Look-ups in named tables: a row name and a column name give one cell, copied from the table.

semonem:
           vis  solelat  zazogo
gok       3332     2777   -3062
vunazon   2608    -3101    -770
nuge      -789    -8498    1476
fabasub   1094    -2532    4876
rapu     -8526     -388   -7186
daza     -4702    -6089    5407

fabasub, vis => 1094
daza, solelat => -6089
nuge, solelat => -8498
fabasub, solelat => -2532
vunazon, zazogo => -770
nuge, zazogo => 1476
nuge, vis => -789
gok, zazogo => -3062
daza, zazogo => 5407
daza, vis => -4702
gok, vis => 3332
Which row has the largest vis? gok

karugeb =
         pes  kazutog  panef  talovi  nofopuf  timode  rep  sonafim  naza
geboli  -0.6     -0.4    0.2     0.3     -0.3    -0.3  0.3     -0.3  -0.1
ked     -0.2     -0.2    0.0     0.2      0.0     0.0  0.5      0.1  -0.3
pov     -0.2      0.1    0.0     0.7     -0.3     0.1  0.4     -0.3  -0.1

What is the sonafim of ked in karugeb?
0.1
What is the naza of geboli in karugeb?
-0.1
What is the sonafim of geboli in karugeb?
-0.3
What is the timode of pov in karugeb?
0.1
What is the panef of ked in karugeb?
0.0
What is the timode of geboli in karugeb?
-0.3
What is the pes of ked in karugeb?
-0.2
What is the talovi of ked in karugeb?
0.2
What is the panef of pov in karugeb?
0.0
What is the talovi of geboli in karugeb?
0.3
What is the rep of pov in karugeb?
0.4
What is the nofopuf of geboli in karugeb?
-0.3
What is the talovi of pov in karugeb?
0.7

lin.tsv
	sugadov	bulol	gezipog	rek	dotomot	bog	beko
sifi	142	183	123	214	69	38	110
zabebil	25	89	93	109	172	92	168
nuz	141	192	92	213	82	49	138
vut	110	111	112	109	111	110	109
zomo	97	145	68	144	157	89	36
zad	107	110	109	109	114	111	112
tik	31	87	113	153	165	139	100
poneb	203	108	108	145	53	145	76
pev	187	98	58	78	87	146	123
dozepoz	152	96	29	40	111	90	180
sot	108	110	110	111	113	110	111
fetud	103	105	106	107	120	114	114
lunefek	174	111	81	148	85	166	94
tedu	109	109	108	113	112	114	114

lunefek, bulol -> 111
sifi, rek -> 214
lunefek, rek -> 148
zabebil, dotomot -> 172
lunefek, gezipog -> 81
pev, beko -> 123
fetud, bulol -> 105
sot, bulol -> 110
tik, gezipog -> 113
fetud, beko -> 114
dozepoz, beko -> 180
tik, sugadov -> 31
nuz, dotomot -> 82
dozepoz, dotomot -> 111
nuz, gezipog -> 92
tik, beko -> 100
fetud, sugadov -> 103

nikel.tsv
	les	depim	mefu	gal	vus	seni	larinom	vibog
bobesu	132	120	63	166	115	172	95	203
nis	181	71	76	55	106	162	140	106
kov	124	88	46	182	94	111	122	164

mefu of kov is 46
les of bobesu is 132
les of kov is 124
mefu of nis is 76
gal of kov is 182
vibog of bobesu is 203
vibog of nis is 106
vus of kov is 94
seni of nis is 162
les of nis is 181
seni of bobesu is 172
vibog of kov is 164
mefu of bobesu is 63
larinom of nis is 140
larinom of kov is 122

sezus.tsv
	fovupom	boda	benug	kipidu	tup	veseli	suvuv	voses	nebu
nabav	66	99	111	100	143	95	89	74	98
resadil	199	71	82	116	75	169	92	129	70
lel	115	114	116	115	123	126	111	114	120
velirob	73	89	95	64	93	109	113	61	83
sapeman	115	91	117	93	103	127	117	105	109
sede	111	119	116	110	119	111	112	111	114
vuser	81	105	101	78	139	117	87	56	65
zuvulo	108	124	92	105	125	125	117	114	107
gak	119	112	119	113	117	120	121	118	112
vitev	104	114	113	110	124	99	126	110	115
varef	74	112	109	124	136	70	106	102	122
bav	77	93	95	75	104	106	111	74	90
zad	110	114	112	113	112	116	116	119	114

vuser, nebu: 65
nabav, fovupom: 66
sapeman, veseli: 127
sede, kipidu: 110
vuser, boda: 105
resadil, suvuv: 92
vuser, benug: 101
nabav, voses: 74
bav, boda: 93
lel, voses: 114
zuvulo, boda: 124
varef, kipidu: 124
lel, kipidu: 115
zuvulo, benug: 92
zad, fovupom: 110
Row with the largest boda: zuvulo

vebipup:
,liba,situri,vete,fipuler,gitufo
nekikal,202,121,214,170,94
benir,146,143,145,141,148
fug,58,125,51,94,161
zor,121,134,123,124,147
bimaz,133,138,130,135,143
gireve,63,109,45,89,148
ligaga,132,131,131,137,125
nazov,141,144,143,144,143
sobo,124,132,120,125,136
ses,112,108,92,93,131
korubez,71,118,61,93,149
fev,136,142,136,140,141
lifube,132,136,128,130,143

What is the liba of fev in vebipup?
136
What is the fipuler of fug in vebipup?
94
What is the fipuler of lifube in vebipup?
130
What is the situri of nekikal in vebipup?
121
What is the fipuler of gireve in vebipup?
89
What is the liba of bimaz in vebipup?
133
What is the gitufo of zor in vebipup?
147
What is the liba of nazov in vebipup?
141
What is the vete of bimaz in vebipup?
130
What is the situri of lifube in vebipup?
136
What is the fipuler of benir in vebipup?
141
What is the vete of fug in vebipup?
51
What is the situri of fev in vebipup?
142
What is the vete of benir in vebipup?
145
What is the fipuler of sobo in vebipup?
125
What is the vete of ligaga in vebipup?
131
What is the fipuler of ligaga in vebipup?
137
What is the gitufo of ses in vebipup?
131

